Here is a tiny trained network, its code and every weight. The questions are about switching its units off for an input and a target symbol, where a switched-off unit gives its printed mean instead of its output.

import numpy as np


def w(rows, s, z=0):
    codes = np.array(rows[::2]) - 128.0
    scale = np.full(codes.shape[1], s)
    scale[-1] = z or s
    return codes * scale


def norm(h):
    return h / np.sqrt((h * h).mean(-1, keepdims=True) + 1e-5)


def f(y):
    return np.maximum(y, 0)


def softmax(a):
    e = np.exp(a - a.max(-1, keepdims=True))
    return e / e.sum(-1, keepdims=True)


def log_softmax(a):
    a = a - a.max(-1, keepdims=True)
    return a - np.log(np.exp(a).sum(-1, keepdims=True))


def net(x, mask):
    ids = ['ΘΠαεζμτφψ'.index(c) for c in x.split()]
    T = len(ids)
    res = E[ids] + P[:T]
    u = 0
    for l in range(2):
        r = norm(res)
        for j in range(2):
            rows = slice(2 * j, 2 * j + 2)
            q, k, v = (r @ M[l][rows].T for M in (Q, K, V))
            z = softmax(np.where(np.tri(T) > 0, q @ k.T / 2**0.5, -1e9)) @ v
            o = O[l][rows]
            res = res + np.where(mask[u + j], z, o[:, -1]) @ o[:, :-1]
        u += 2
        y = f(norm(res) @ A[l][:, :-1].T + A[l][:, -1])
        res = res + np.where(mask[u : u + 8], y, B[l][:, -1]) @ B[l][:, :-1]
        u += 8
    return log_softmax(norm(res)[-1] @ U[:, :-1].T + U[:, -1])


Q, K, V, O, A, B = {}, {}, {}, {}, {}, {}
E = w([
[118,180,143,171],'Θ',
[107,190,184,38],'Π',
[80,205,107,165],'α',
[101,178,135,123],'ε',
[127,156,168,136],'ζ',
[85,199,154,132],'μ',
[2,170,179,148],'τ',
[149,104,106,48],'φ',
[67,155,138,119],'ψ',
],0.0085)
P = w([
[158,39,121,136],'0',
[253,198,192,99],'1',
[244,205,188,103],'2',
[202,220,138,105],'3',
[178,214,143,95],'4',
[172,210,135,100],'5',
[176,207,144,106],'6',
[140,199,108,95],'7',
[144,196,119,99],'8',
[150,199,128,103],'9',
],0.0042)
Q[0] = w([
[75,250,165,83],'L0H0',
[118,76,142,60],'L0H0',
[148,105,113,160],'L0H1',
[144,176,188,126],'L0H1',
],0.012)
K[0] = w([
[75,34,156,183],'L0H0',
[126,255,161,137],'L0H0',
[162,135,142,68],'L0H1',
[94,52,179,75],'L0H1',
],0.0076)
V[0] = w([
[88,169,125,29],'L0H0',
[1,215,148,179],'L0H0',
[99,36,82,130],'L0H1',
[72,74,36,128],'L0H1',
],0.0061)
O[0] = w([
[184,205,17,160,135],'L0H0',
[171,166,160,178,253],'L0H0',
[122,168,83,133,36],'L0H1',
[128,254,170,98,49],'L0H1',
],0.0066,0.0058)
A[0] = w([
[65,31,173,152,72],'L0N0',
[56,86,147,26,74],'L0N1',
[190,128,141,109,139],'L0N2',
[132,141,174,182,116],'L0N3',
[255,176,234,75,169],'L0N4',
[130,131,185,27,126],'L0N5',
[227,118,114,171,133],'L0N6',
[157,100,159,97,1],'L0N7',
],0.0058,0.0029)
B[0] = w([
[254,166,140,158,166],'L0N0',
[119,72,128,211,154],'L0N1',
[35,101,94,177,160],'L0N2',
[50,128,165,118,185],'L0N3',
[65,100,58,154,254],'L0N4',
[139,119,48,178,160],'L0N5',
[122,22,94,131,184],'L0N6',
[47,142,127,94,130],'L0N7',
],0.0045,0.0062)
Q[1] = w([
[44,47,151,118],'L1H0',
[162,126,77,2],'L1H0',
[115,170,143,249],'L1H1',
[195,169,204,25],'L1H1',
],0.0081)
K[1] = w([
[167,178,77,163],'L1H0',
[77,179,251,239],'L1H0',
[98,102,235,48],'L1H1',
[158,96,3,67],'L1H1',
],0.0072)
V[1] = w([
[161,152,188,178],'L1H0',
[188,38,48,221],'L1H0',
[57,189,121,217],'L1H1',
[254,171,33,138],'L1H1',
],0.0082)
O[1] = w([
[163,163,189,236,141],'L1H0',
[209,52,51,169,230],'L1H0',
[125,184,49,178,253],'L1H1',
[254,170,221,110,63],'L1H1',
],0.0053,0.0074)
A[1] = w([
[197,71,94,192,254],'L1N0',
[254,170,40,90,136],'L1N1',
[172,88,119,8,126],'L1N2',
[162,83,156,201,125],'L1N3',
[91,125,175,103,106],'L1N4',
[13,195,93,86,159],'L1N5',
[109,188,143,110,146],'L1N6',
[236,161,132,15,157],'L1N7',
],0.0052,0.007)
B[1] = w([
[130,128,166,94,245],'L1N0',
[154,162,136,90,159],'L1N1',
[93,122,107,9,137],'L1N2',
[141,160,141,137,154],'L1N3',
[109,108,147,118,128],'L1N4',
[99,133,127,112,162],'L1N5',
[118,100,118,98,140],'L1N6',
[94,98,60,61,140],'L1N7',
],0.011)
U = w([
[70,67,179,147,188],'Θ',
[161,73,32,40,231],'Π',
[45,139,72,197,139],'α',
[223,147,191,156,165],'ε',
[190,22,177,107,2],'ζ',
[209,107,94,193,51],'μ',
[106,157,123,167,88],'τ',
[70,128,127,1,51],'φ',
[146,221,169,117,105],'ψ',
],0.0091,0.0029)

Each question gives the input, a string of symbols that net reads in full, and the target symbol t.
The units are the heads (2 rows each of Q, K, V and O) and the neurons (one row each of A and B). Each row of codes is followed by its name. A weight is (code - 128) times the scale printed after its matrix; where a second scale follows, it is the last column's (O, A, B and U).
mask holds one flag per unit, layer by layer, with each layer's heads first. A switched-off unit (its flag False) gives its mean, the last column of its rows in O or B, instead of its output. The means were averaged over made-up inputs and are rounded, as every weight is.
A unit's drop is (log p(t) with every unit on - log p(t) with that unit switched off) / (log p(t) with every unit on - log p(t) with every unit switched off).
The circuit of an input: a set's keep is (log p(t) with only the set's units on - log p(t) with every unit switched off) / (log p(t) with every unit on - log p(t) with every unit switched off). Starting from the 12 units with the biggest drops (on a tie, the unit counted first), units are removed one at a time, each time the one whose removal leaves the highest keep (on an exact tie, the one counted first), for as long as the keep stays at least 0.8.
units of the circuit, in order: the units of the circuit, biggest drop first
most important unit: the unit with the biggest drop
k most important neurons: the k neurons with the biggest drops, biggest first
k most important neurons of layer l: the k neurons of layer l with the biggest drops, biggest first
drop when u is switched off: that unit's drop, to one decimal
input ψ ψ α Θ ζ μ, target ψ: most important unit => L0H1
input ε μ ζ Π, target ε: units of the circuit, in order => (L0H0, L1H1)
input φ ψ φ τ Π ζ Θ Θ ε, target φ: units of the circuit, in order => (L0H0, L1H0, L0N4)
input φ Π τ α ε μ, target φ: units of the circuit, in order => (L0H0, L1H0)
input τ ζ ε, target α: 2 most important neurons => (L0N4, L0N0)
input μ μ Π, target μ: units of the circuit, in order => (L0H0, L0N4, L0H1, L1H0)
input μ Π ψ ε μ, target μ: 2 most important neurons of layer 0 => (L0N4, L0N6)
input ε ψ ψ ψ, target ε: units of the circuit, in order => (L0H0, L1H1)
input φ φ Θ φ φ ζ α Θ μ Θ, target φ: units of the circuit, in order => (L0H0, L1H0, L0H1)
input ζ Π μ, target ζ: units of the circuit, in order => (L0H1, L0H0, L0N0)
input Π Θ α, target Π: units of the circuit, in order => (L1H0, L0H0)
input ψ μ μ α Θ, target ψ: units of the circuit, in order => (L0H1, L1H0)
input μ α μ Θ μ μ Θ ζ Θ, target μ: 2 most important neurons of layer 0 => (L0N6, L0N0)
input ε Θ Θ α Θ, target ε: units of the circuit, in order => (L1H1)
input ψ ζ τ ε μ α φ τ ψ Π, target ψ: units of the circuit, in order => (L0H0, L1H0)
input α τ Π ζ, target α: 2 most important neurons of layer 0 => (L0N4, L0N0)
input Θ Θ ψ μ Π ε Θ, target Θ: drop when L0H0 is switched off => 0.4
input ψ ε ψ, target ψ: drop when L0H0 is switched off => 0.2
input Π Π μ, target Π: drop when L0H0 is switched off => 0.3
input φ τ ψ φ, target φ: most important unit => L1H0
